Below are the code and all the weights of a small trained network. Each question names an input and a class and asks about switching units off, where a switched-off unit gives its printed mean instead of its output.

import numpy as np


def w(rows, s, z=0):
    codes = np.array(rows[::2]) - 128.0
    scale = np.full(codes.shape[1], s)
    scale[-1] = z or s
    return codes * scale


def f(y):
    return y / 2 * (1 + np.tanh(0.7978845608 * (y + 0.044715 * y**3)))


def log_softmax(a):
    a = a - a.max(-1, keepdims=True)
    return a - np.log(np.exp(a).sum(-1, keepdims=True))


def net(x, mask):
    res = np.array(x, float).reshape(1, 5) / 4 @ E
    y = f(res @ A[0][:, :-1].T + A[0][:, -1])
    res = res + np.where(mask, y, B[0][:, -1]) @ B[0][:, :-1]
    return log_softmax(res[-1] @ U[:, :-1].T + U[:, -1])


A, B = {}, {}
E = w([
[210,121,55,249,170],'x0',
[88,196,74,113,254],'x1',
[61,177,210,206,154],'x2',
[123,123,128,128,130],'x3',
[77,55,136,120,165],'x4',
],0.0073)
A[0] = w([
[194,156,141,188,128,107],'n1',
[94,60,157,158,170,131],'n2',
[183,234,161,131,93,122],'n3',
[211,118,130,60,149,67],'n4',
[221,83,199,120,109,68],'n5',
[131,87,152,147,80,74],'n6',
[150,61,97,173,142,104],'n7',
[127,192,144,61,105,87],'n8',
[83,142,87,169,118,26],'n9',
[145,75,98,85,117,120],'n10',
[77,148,135,65,100,33],'n11',
[177,125,96,73,103,102],'n12',
[126,106,113,147,97,80],'n13',
[107,86,217,203,145,130],'n14',
[185,178,180,64,143,141],'n15',
[138,127,93,179,121,75],'n16',
[141,110,164,142,71,71],'n17',
[107,67,166,71,181,123],'n18',
[93,194,120,126,184,89],'n19',
[93,185,101,103,194,73],'n20',
[143,69,185,156,107,103],'n21',
[67,33,101,80,150,154],'n22',
[95,142,108,144,122,2],'n23',
[104,160,188,185,138,108],'n24',
[92,140,156,115,116,46],'n25',
[141,83,201,167,76,91],'n26',
[130,93,61,71,110,90],'n27',
[100,98,166,156,70,132],'n28',
[89,173,70,121,160,48],'n29',
[137,116,85,104,108,52],'n30',
[177,97,183,142,119,69],'n31',
[187,199,114,108,138,103],'n32',
[194,137,133,166,145,69],'n33',
[196,101,130,175,157,52],'n34',
[105,153,79,116,168,82],'n35',
[121,129,182,163,121,40],'n36',
[92,116,164,72,119,79],'n37',
[105,7,93,174,182,115],'n38',
[124,90,111,217,149,165],'n39',
[108,107,119,83,203,118],'n40',
[109,171,196,171,141,63],'n41',
[157,78,83,64,133,113],'n42',
[102,144,91,109,166,82],'n43',
[88,53,146,142,162,117],'n44',
[138,91,81,103,124,61],'n45',
[155,123,104,179,129,51],'n46',
[104,145,163,79,47,109],'n47',
],0.012,0.0091)
B[0] = w([
[151,159,142,83,139,199],'n1',
[158,180,79,133,89,184],'n2',
[201,227,99,174,86,210],'n3',
[72,212,66,173,227,155],'n4',
[189,129,141,196,187,186],'n5',
[153,63,163,177,205,162],'n6',
[165,155,159,113,144,183],'n7',
[176,178,174,93,154,184],'n8',
[105,166,105,128,205,111],'n9',
[119,164,88,152,129,192],'n10',
[144,189,199,60,208,166],'n11',
[139,158,98,147,157,187],'n12',
[114,112,109,163,173,121],'n13',
[95,212,51,127,132,236],'n14',
[186,155,145,100,137,193],'n15',
[113,187,200,37,200,146],'n16',
[188,106,131,154,201,167],'n17',
[216,169,138,104,120,201],'n18',
[177,137,153,168,134,210],'n19',
[204,121,169,193,181,204],'n20',
[188,124,127,178,185,187],'n21',
[196,168,121,134,122,247],'n22',
[70,133,94,146,209,104],'n23',
[91,195,70,153,179,208],'n24',
[124,230,125,84,174,126],'n25',
[164,104,149,194,203,216],'n26',
[81,207,102,166,190,184],'n27',
[190,133,117,143,161,218],'n28',
[124,72,136,200,194,155],'n29',
[111,246,121,187,229,121],'n30',
[90,76,126,173,207,140],'n31',
[194,137,127,151,106,165],'n32',
[147,197,189,37,176,153],'n33',
[161,181,186,98,163,160],'n34',
[158,84,157,185,178,159],'n35',
[87,124,94,133,225,124],'n36',
[143,135,180,69,178,188],'n37',
[212,179,155,66,102,210],'n38',
[149,158,181,73,141,254],'n39',
[200,144,150,198,144,189],'n40',
[40,196,78,100,157,175],'n41',
[71,195,92,153,179,206],'n42',
[144,87,156,151,185,148],'n43',
[178,146,81,132,105,170],'n44',
[73,195,49,125,181,133],'n45',
[157,204,194,39,189,142],'n46',
[150,182,165,112,119,248],'n47',
],0.011,0.0055)
U = w([
[139,143,167,96,137,79],'0',
[147,104,143,188,152,78],'1',
[98,165,88,154,139,99],'2',
[156,146,120,144,96,192],'3',
[144,137,129,143,112,221],'4',
[120,92,122,121,85,153],'5',
[4,53,192,121,149,5],'6',
[4,60,196,131,131,5],'7',
],0.018)

Each question gives the input, the list of numbers given to net, and the class t.
The units are the neurons (one row each of A and B). Each row of codes is followed by its name. A weight is (code - 128) times the scale printed after its matrix; where a second scale follows, it is the last column's (A, B and U).
mask holds one flag per neuron, in row order. A switched-off neuron (its flag False) gives its mean, the last column of its row in B, instead of its output. The means were averaged over made-up inputs and are rounded, as every weight is.
A unit's drop is (log p(t) with every unit on - log p(t) with that unit switched off) / (log p(t) with every unit on - log p(t) with every unit switched off).
The circuit of an input: a set's keep is (log p(t) with only the set's units on - log p(t) with every unit switched off) / (log p(t) with every unit on - log p(t) with every unit switched off). Starting from the 12 units with the biggest drops (on a tie, the unit counted first), units are removed one at a time, each time the one whose removal leaves the highest keep (on an exact tie, the one counted first), for as long as the keep stays at least 0.8.
units of the circuit, in order: the units of the circuit, biggest drop first
unit that matters most: the unit with the biggest drop
k most important neurons: the k neurons with the biggest drops, biggest first
drop of u: that unit's drop, to one decimal
input [7,2,8,6,-8], class 2: units of the circuit, in order	(n24)
input [8,1,8,-3,-6], class 0: 2 most important neurons	(n39, n33)
input [7,2,-8,0,1], class 2: units of the circuit, in order	(n42, n4)
input [6,5,6,2,1], class 0: units of the circuit, in order	(n39, n16)
input [-6,2,6,2,8], class 3: units of the circuit, in order	(n2, n44, n22)
input [-5,-6,7,-4,-6], class 2: units of the circuit, in order	(n41, n24)
input [8,-7,3,0,8], class 0: units of the circuit, in order	(n39, n38)
input [-6,8,6,-8,-8], class 1: 2 most important neurons	(n20, n29)
input [5,-6,-5,4,2], class 1: 2 most important neurons	(n5, n6)
input [6,7,3,8,8], class 3: 3 most important neurons	(n38, n2, n44)
input [8,-8,0,4,5], class 0: 2 most important neurons	(n38, n39)
input [0,-3,-5,2,4], class 2: 2 most important neurons	(n42, n27)
input [-8,-2,-5,-8,-8], class 0: 2 most important neurons	(n11, n8)
input [-4,-5,-5,3,-3], class 1: 2 most important neurons	(n5, n14)
input [8,-7,-8,0,-4], class 0: unit that matters most	n33
input [-3,6,-7,-2,-2], class 2: drop of n4	0.2
input [-5,-7,8,0,-7], class 2: drop of n14	0.4
input [5,-1,-8,1,7], class 2: drop of n45	0.2
